Here is a tiny trained network, its code and every weight. The questions are about switching its units off for an input and a target symbol, where a switched-off unit gives its printed mean instead of its output.

import numpy as np


def w(rows, s, z=0):
    codes = np.array(rows[::2]) - 128.0
    scale = np.full(codes.shape[1], s)
    scale[-1] = z or s
    return codes * scale


def f(y):
    return np.maximum(y, 0)


def softmax(a):
    e = np.exp(a - a.max(-1, keepdims=True))
    return e / e.sum(-1, keepdims=True)


def log_softmax(a):
    a = a - a.max(-1, keepdims=True)
    return a - np.log(np.exp(a).sum(-1, keepdims=True))


def net(x, mask):
    ids = ['αβγδεζηθμξψ'.index(c) for c in x.split()]
    T = len(ids)
    res = E[ids] + P[:T]
    u = 0
    for l in range(2):
        q, k, v = (res @ M[l].T for M in (Q, K, V))
        z = softmax(np.where(np.tri(T) > 0, q @ k.T / 2**0.5, -1e9)) @ v
        res = res + np.where(mask[u], z, O[l][:, -1]) @ O[l][:, :-1]
        u += 1
        y = f(res @ A[l][:, :-1].T + A[l][:, -1])
        res = res + np.where(mask[u : u + 4], y, B[l][:, -1]) @ B[l][:, :-1]
        u += 4
    return log_softmax(res[-1] @ U[:, :-1].T + U[:, -1])


Q, K, V, O, A, B = {}, {}, {}, {}, {}, {}
E = w([
[105,124,48,231,178,160],'α',
[170,212,196,188,52,125],'β',
[168,90,191,48,176,150],'γ',
[208,150,197,158,111,185],'δ',
[24,157,133,71,191,71],'ε',
[143,31,2,106,148,126],'ζ',
[68,151,163,43,151,62],'η',
[232,98,43,215,70,183],'θ',
[133,12,245,252,170,113],'μ',
[148,233,55,19,114,188],'ξ',
[184,138,212,60,91,111],'ψ',
],0.0074)
P = w([
[148,155,105,139,142,86],'0',
[93,146,131,118,114,192],'1',
[64,101,163,136,63,170],'2',
[175,186,83,126,194,106],'3',
[192,122,109,160,145,1],'4',
[96,181,126,114,175,185],'5',
[67,128,165,113,105,193],'6',
],0.0061)
Q[0] = w([
[236,201,5,106,177,77],'L0H1',
[93,242,141,29,100,239],'L0H1',
],0.028)
K[0] = w([
[76,177,95,69,83,254],'L0H1',
[203,227,73,94,188,117],'L0H1',
],0.032)
V[0] = w([
[67,53,56,100,191,112],'L0H1',
[29,195,63,250,115,74],'L0H1',
],0.018)
O[0] = w([
[254,77,99,79,165,184,161],'L0H1',
[166,224,65,156,226,29,250],'L0H1',
],0.0099,0.0012)
A[0] = w([
[109,73,10,201,103,178,198],'L0N1',
[153,158,67,129,37,124,116],'L0N2',
[54,46,30,60,152,87,87],'L0N3',
[119,33,51,217,181,153,2],'L0N4',
],0.014,0.0029)
B[0] = w([
[166,155,62,137,150,27,253],'L0N1',
[173,133,112,84,121,185,177],'L0N2',
[140,75,130,117,180,216,197],'L0N3',
[1,110,182,165,63,113,248],'L0N4',
],0.015,0.0056)
Q[1] = w([
[232,60,92,100,94,206],'L1H1',
[223,62,192,131,128,250],'L1H1',
],0.012)
K[1] = w([
[85,114,88,25,129,119],'L1H1',
[121,131,203,5,149,70],'L1H1',
],0.015)
V[1] = w([
[108,144,140,143,168,183],'L1H1',
[88,125,152,1,156,88],'L1H1',
],0.021)
O[1] = w([
[155,94,154,140,147,99,3],'L1H1',
[92,154,119,5,97,116,62],'L1H1',
],0.016,0.0054)
A[1] = w([
[204,171,25,119,179,96,4],'L1N1',
[222,55,101,85,106,187,136],'L1N2',
[173,156,105,176,183,108,42],'L1N3',
[150,145,246,123,210,205,193],'L1N4',
],0.012,0.0033)
B[1] = w([
[111,36,155,143,63,4,227],'L1N1',
[75,78,113,149,255,151,199],'L1N2',
[110,143,90,44,90,234,255],'L1N3',
[218,201,137,216,49,102,181],'L1N4',
],0.0093,0.013)
U = w([
[2,251,60,165,184,41,119],'α',
[201,173,49,134,152,211,133],'β',
[108,27,162,121,138,215,61],'γ',
[231,173,99,129,160,134,253],'δ',
[46,104,184,103,52,156,18],'ε',
[172,41,20,169,243,165,130],'ζ',
[116,138,141,139,189,3,133],'η',
[196,97,39,111,54,116,91],'θ',
[109,75,237,226,140,115,147],'μ',
[154,223,3,14,177,131,170],'ξ',
[139,151,138,100,127,129,194],'ψ',
],0.0046,0.005)

Each question gives the input, a string of symbols that net reads in full, and the target symbol t.
The units are the heads (2 rows each of Q, K, V and O) and the neurons (one row each of A and B). Each row of codes is followed by its name. A weight is (code - 128) times the scale printed after its matrix; where a second scale follows, it is the last column's (O, A, B and U).
mask holds one flag per unit, layer by layer, with each layer's heads first. A switched-off unit (its flag False) gives its mean, the last column of its rows in O or B, instead of its output. The means were averaged over made-up inputs and are rounded, as every weight is.
A unit's drop is (log p(t) with every unit on - log p(t) with that unit switched off) / (log p(t) with every unit on - log p(t) with every unit switched off).
The circuit of an input: a set's keep is (log p(t) with only the set's units on - log p(t) with every unit switched off) / (log p(t) with every unit on - log p(t) with every unit switched off). Starting from all 10 units, units are removed one at a time, each time the one whose removal leaves the highest keep (on an exact tie, the one counted first), for as long as the keep stays at least 0.8.
units of the circuit, in order: the units of the circuit, biggest drop first
most important unit: the unit with the biggest drop
k most important neurons: the k neurons with the biggest drops, biggest first
k most important neurons of layer l: the k neurons of layer l with the biggest drops, biggest first
input β ζ β δ, target ζ: 3 most important neurons : (L1N2; L0N4; L0N3)
input γ ζ β, target γ: units of the circuit, in order : (L0H1; L1N2)
input θ ε ε ε α ψ δ, target θ: units of the circuit, in order : (L1N1; L0H1; L1N3; L0N4)
input ξ ζ ε μ ε, target η: units of the circuit, in order : (L0H1; L1N1)
input ψ δ β, target ε: most important neuron of layer 0 : (L0N2)
input β δ γ, target α: 2 most important neurons : (L0N3; L1N1)
input γ α η δ δ β ψ, target μ: units of the circuit, in order : (L0H1; L1H1)
input ψ ζ α μ, target μ: units of the circuit, in order : (L0N4; L1H1)
input μ β ψ γ ξ, target ξ: units of the circuit, in order : (L1H1; L0N2; L0N4)
input α ζ η ε, target ζ: 2 most important neurons of layer 1 : (L1N2; L1N3)
input δ γ ζ, target ζ: 2 most important neurons : (L0N3; L0N1)
input ψ ε ψ ε, target η: units of the circuit, in order : (L0H1; L1H1; L1N1; L1N3)
input θ ε η θ ψ, target ξ: 2 most important neurons : (L0N1; L0N4)
input γ η δ η, target ξ: units of the circuit, in order : (L1H1; L0N4; L0H1)
input β θ θ β, target β: most important unit : L1H1
input α β θ, target θ: units of the circuit, in order : (L1N1; L0N1; L1N3; L1H1)
input ζ β θ μ η, target β: units of the circuit, in order : (L1H1; L0N4; L1N3)
input ξ β ζ, target ζ: 2 most important neurons of layer 0 : (L0N1; L0N3)
input η β δ, target ξ: 2 most important neurons : (L0N4; L1N1)
input ψ θ α ξ ζ ζ γ, target ζ: most important unit : L0H1
input θ δ θ ε α η, target η: 3 most important neurons : (L0N4; L0N1; L1N1)
input ε ζ μ ε, target ζ: units of the circuit, in order : (L1N2; L0H1)
input ε μ δ γ γ β ψ, target γ: 2 most important neurons : (L1N2; L0N4)
input α η η ξ δ μ θ, target θ: 2 most important neurons : (L0N1; L1N1)
input ζ η δ ζ ξ, target ξ: 3 most important neurons : (L0N1; L0N2; L0N4)
input μ β γ, target δ: 2 most important neurons : (L0N1; L0N4)
input μ ε β, target δ: most important unit : L0N3
input δ δ η ε α μ η, target θ: 4 most important neurons : (L1N1; L1N3; L0N4; L1N2)
